Below are the code and all the weights of a small trained network. Each question names an input and a class and asks about switching units off, where a switched-off unit gives its printed mean instead of its output.

import numpy as np


def w(rows, s, z=0):
    codes = np.array(rows[::2]) - 128.0
    scale = np.full(codes.shape[1], s)
    scale[-1] = z or s
    return codes * scale


def f(y):
    return y / 2 * (1 + np.tanh(0.7978845608 * (y + 0.044715 * y**3)))


def log_softmax(a):
    a = a - a.max(-1, keepdims=True)
    return a - np.log(np.exp(a).sum(-1, keepdims=True))


def net(x, mask):
    res = np.array(x, float).reshape(1, 3) / 4 @ E
    y = f(res @ A[0][:, :-1].T + A[0][:, -1])
    res = res + np.where(mask, y, B[0][:, -1]) @ B[0][:, :-1]
    return log_softmax(res[-1] @ U[:, :-1].T + U[:, -1])


A, B = {}, {}
E = w([
[53,105,189,124,254,112,203,32,39,145],'x0',
[215,142,44,194,161,102,213,117,243,86],'x1',
[150,54,116,220,62,210,170,174,119,221],'x2',
],0.0081)
A[0] = w([
[136,49,126,207,78,168,177,146,107,254,195],'n0',
[78,135,137,124,198,123,168,84,34,114,184],'n1',
[142,135,137,65,114,112,136,115,107,109,117],'n2',
[148,149,97,84,26,134,47,164,161,95,253],'n3',
[134,126,109,147,168,129,226,107,133,103,124],'n4',
[129,138,147,153,145,108,165,127,157,146,116],'n5',
[98,96,152,129,85,156,93,139,91,179,154],'n6',
[144,159,79,172,77,145,113,126,176,99,153],'n7',
[170,167,94,141,179,96,159,107,198,44,162],'n8',
[183,131,111,149,86,142,144,157,181,135,160],'n9',
[175,118,84,184,162,124,207,122,175,141,157],'n10',
[122,98,117,162,179,134,197,92,97,138,118],'n11',
[76,148,142,73,107,114,45,117,80,131,217],'n12',
],0.011,0.007)
B[0] = w([
[92,33,125,188,62,145,181,136,12,179,249],'n0',
[156,49,178,24,169,105,127,144,186,155,246],'n1',
[158,133,151,154,127,125,152,139,171,117,146],'n2',
[182,250,84,200,73,153,57,164,111,113,222],'n3',
[88,133,137,195,187,172,108,81,189,124,177],'n4',
[95,124,137,166,139,118,164,120,137,120,141],'n5',
[111,123,120,116,117,169,127,172,81,243,186],'n6',
[174,132,84,113,80,80,200,160,134,94,180],'n7',
[67,201,48,71,169,57,134,75,137,133,208],'n8',
[119,97,49,119,112,117,179,208,147,77,187],'n9',
[149,67,87,191,158,117,161,61,138,25,202],'n10',
[87,118,182,168,167,165,126,52,101,113,185],'n11',
[242,130,223,106,63,171,73,128,144,89,215],'n12',
],0.013,0.016)
U = w([
[184,232,171,135,65,172,62,158,138,112,251],'0',
[97,253,66,128,124,75,142,123,145,87,196],'1',
[153,89,218,52,146,143,111,156,182,133,106],'2',
[60,153,122,87,210,111,158,66,212,121,60],'3',
[113,155,133,207,44,209,115,213,54,201,71],'4',
[151,77,60,175,71,141,239,166,137,91,107],'5',
[84,56,192,73,91,165,172,103,35,213,101],'6',
[46,82,149,245,168,179,183,73,96,96,78],'7',
],0.0065,0.0019)

Each question gives the input, the list of numbers given to net, and the class t.
The units are the neurons (one row each of A and B). Each row of codes is followed by its name. A weight is (code - 128) times the scale printed after its matrix; where a second scale follows, it is the last column's (A, B and U).
mask holds one flag per neuron, in row order. A switched-off neuron (its flag False) gives its mean, the last column of its row in B, instead of its output. The means were averaged over made-up inputs and are rounded, as every weight is.
A unit's drop is (log p(t) with every unit on - log p(t) with that unit switched off) / (log p(t) with every unit on - log p(t) with every unit switched off).
The circuit of an input: a set's keep is (log p(t) with only the set's units on - log p(t) with every unit switched off) / (log p(t) with every unit on - log p(t) with every unit switched off). Starting from the 12 units with the biggest drops (on a tie, the unit counted first), units are removed one at a time, each time the one whose removal leaves the highest keep (on an exact tie, the one counted first), for as long as the keep stays at least 0.8.
circuit, biggest first: the units of the circuit, biggest drop first
unit that matters most: the unit with the biggest drop
k most important neurons: the k neurons with the biggest drops, biggest first
drop of u: that unit's drop, to one decimal
input [1,-1,-5], class 2: unit that matters most	n3
input [2,1,1], class 7: circuit, biggest first	n12; n7
input [6,-5,-1], class 2: circuit, biggest first	n0; n1
input [-5,0,-4], class 0: 2 most important neurons	n3; n10
input [-4,-6,0], class 0: 2 most important neurons	n0; n12
input [-6,-8,0], class 0: 3 most important neurons	n12; n0; n3
input [1,1,-1], class 3: circuit, biggest first	n0; n3
input [-3,4,-1], class 1: circuit, biggest first	n0; n8
input [1,0,5], class 6: 2 most important neurons	n3; n0
input [0,7,-8], class 1: 3 most important neurons	n1; n8; n11
input [7,-7,0], class 2: 2 most important neurons	n1; n0
input [-1,0,6], class 4: 2 most important neurons	n1; n0
input [1,8,-5], class 3: 3 most important neurons	n3; n8; n4
input [6,2,-8], class 3: unit that matters most	n8
input [1,7,7], class 7: 3 most important neurons	n4; n11; n10
input [8,8,2], class 7: 2 most important neurons	n10; n11
input [6,7,-1], class 3: 2 most important neurons	n0; n8
input [-4,2,-8], class 1: drop of n8	1.1
input [6,-8,-5], class 2: drop of n1	0.0
input [-1,-7,0], class 0: circuit, biggest first	n12
input [2,0,6], class 6: drop of n0	0.6
